Below are the code and all the weights of a small trained network. Each question names an input and a class and asks about switching units off, where a switched-off unit gives its printed mean instead of its output.

import numpy as np


def w(rows, s, z=0):
    codes = np.array(rows[::2]) - 128.0
    scale = np.full(codes.shape[1], s)
    scale[-1] = z or s
    return codes * scale


def norm(h):
    return h / np.sqrt((h * h).mean(-1, keepdims=True) + 1e-5)


def f(y):
    return y / 2 * (1 + np.tanh(0.7978845608 * (y + 0.044715 * y**3)))


def log_softmax(a):
    a = a - a.max(-1, keepdims=True)
    return a - np.log(np.exp(a).sum(-1, keepdims=True))


def net(x, mask):
    res = np.array(x, float).reshape(1, 5) / 4 @ E
    u = 0
    for l in range(4):
        y = f(norm(res) @ A[l][:, :-1].T + A[l][:, -1])
        res = res + np.where(mask[u : u + 3], y, B[l][:, -1]) @ B[l][:, :-1]
        u += 3
    return log_softmax(norm(res)[-1] @ U[:, :-1].T + U[:, -1])


A, B = {}, {}
E = w([
[66,41,150,82,127,107,85,114,253],'x0',
[192,98,84,188,199,172,44,21,163],'x1',
[120,138,129,132,148,99,133,123,128],'x2',
[124,116,134,131,127,139,133,135,124],'x3',
[80,168,40,159,173,211,144,138,156],'x4',
],0.0046)
A[0] = w([
[152,167,50,165,173,168,200,161,96,62],'L0N0',
[220,142,115,207,111,121,114,78,30,3],'L0N1',
[145,221,144,132,84,135,188,196,3,116],'L0N2',
],0.0049,0.0019)
B[0] = w([
[120,151,121,147,151,171,144,200,127,183],'L0N0',
[40,100,135,2,125,154,111,102,58,196],'L0N1',
[149,84,159,213,113,135,154,72,197,255],'L0N2',
],0.007,0.005)
A[1] = w([
[137,101,176,30,89,44,106,254,104,5],'L1N0',
[141,65,161,168,65,73,123,109,158,137],'L1N1',
[36,151,92,179,72,142,193,163,219,91],'L1N2',
],0.005,0.0033)
B[1] = w([
[184,67,44,125,193,156,191,158,202,184],'L1N0',
[199,246,189,140,143,151,85,205,125,247],'L1N1',
[125,73,3,78,85,4,139,92,85,251],'L1N2',
],0.0049,0.0031)
A[2] = w([
[140,215,97,138,163,195,106,122,39,32],'L2N0',
[221,105,228,158,116,117,109,48,72,254],'L2N1',
[84,96,104,1,65,95,106,105,26,144],'L2N2',
],0.0055,0.00088)
B[2] = w([
[139,164,197,85,171,112,144,138,70,183],'L2N0',
[16,154,159,130,1,85,98,108,173,255],'L2N1',
[55,141,83,91,109,102,167,145,53,198],'L2N2',
],0.0082,0.0041)
A[3] = w([
[137,163,141,212,57,120,254,142,99,1],'L3N0',
[115,88,137,71,155,180,119,59,162,174],'L3N1',
[182,90,164,96,99,55,167,192,144,197],'L3N2',
],0.0059,0.00097)
B[3] = w([
[144,112,37,177,178,94,55,94,252,254],'L3N0',
[138,196,84,200,106,71,254,195,62,167],'L3N1',
[191,90,209,66,175,244,93,134,31,226],'L3N2',
],0.0055,0.0034)
U = w([
[131,135,201,179,23,84,78,106,223,116],'0',
[26,115,72,26,65,81,171,134,39,231],'1',
[195,112,2,240,181,120,172,122,199,143],'2',
[156,203,124,123,233,201,171,157,6,6],'3',
[246,67,185,22,148,140,137,220,98,91],'4',
],0.0094,0.002)

Each question gives the input, the list of numbers given to net, and the class t.
The units are the neurons (one row each of A and B). Each row of codes is followed by its name. A weight is (code - 128) times the scale printed after its matrix; where a second scale follows, it is the last column's (A, B and U).
mask holds one flag per neuron, layer by layer. A switched-off neuron (its flag False) gives its mean, the last column of its row in B, instead of its output. The means were averaged over made-up inputs and are rounded, as every weight is.
A unit's drop is (log p(t) with every unit on - log p(t) with that unit switched off) / (log p(t) with every unit on - log p(t) with every unit switched off).
The circuit of an input: a set's keep is (log p(t) with only the set's units on - log p(t) with every unit switched off) / (log p(t) with every unit on - log p(t) with every unit switched off). Starting from all 12 units, units are removed one at a time, each time the one whose removal leaves the highest keep (on an exact tie, the one counted first), for as long as the keep stays at least 0.8.
units of the circuit, in order: the units of the circuit, biggest drop first
k most important neurons: the k neurons with the biggest drops, biggest first
k most important neurons of layer l: the k neurons of layer l with the biggest drops, biggest first
drop when u is switched off: that unit's drop, to one decimal
input [6,0,-2,-7,1], class 1: units of the circuit, in order : (L0N2)
input [1,-6,5,0,-5], class 4: units of the circuit, in order : (L3N2 L1N0)
input [-7,-8,-2,-1,2], class 2: units of the circuit, in order : (L0N2 L3N0)
input [-1,8,-7,-4,-3], class 1: units of the circuit, in order : (L0N1 L0N2)
input [4,0,-4,-6,-8], class 4: 4 most important neurons : (L0N2 L1N0 L3N2 L3N0)
input [-7,-8,8,-4,-1], class 0: 2 most important neurons : (L0N2 L1N0)
input [1,-3,-8,4,-1], class 4: 3 most important neurons : (L3N2 L1N2 L2N1)
input [-8,-3,-3,-2,1], class 2: 2 most important neurons : (L0N2 L0N0)
input [8,-6,-4,-3,-1], class 4: units of the circuit, in order : (L2N1 L3N2)
input [5,-1,3,-8,-1], class 4: 3 most important neurons : (L0N2 L2N1 L0N1)
input [-8,4,7,-6,-7], class 1: 2 most important neurons : (L0N1 L2N2)
input [3,-2,8,-6,-8], class 4: 3 most important neurons : (L0N2 L1N0 L3N2)
input [-1,8,4,-3,6], class 3: 2 most important neurons : (L0N2 L2N0)
input [-3,-4,2,1,1], class 2: units of the circuit, in order : (L3N0)
input [8,0,-1,1,0], class 4: 3 most important neurons : (L2N1 L0N1 L0N2)
input [5,-8,2,2,0], class 4: 2 most important neurons : (L1N0 L2N1)
input [-1,2,-6,2,1], class 3: 2 most important neurons of layer 2 : (L2N1 L2N0)
input [-8,-4,-5,-2,-7], class 0: drop when L0N2 is switched off : 1.5
input [-4,-7,-8,7,0], class 0: drop when L1N0 is switched off : 0.2
input [4,0,-7,7,-1], class 4: drop when L0N1 is switched off : 0.5
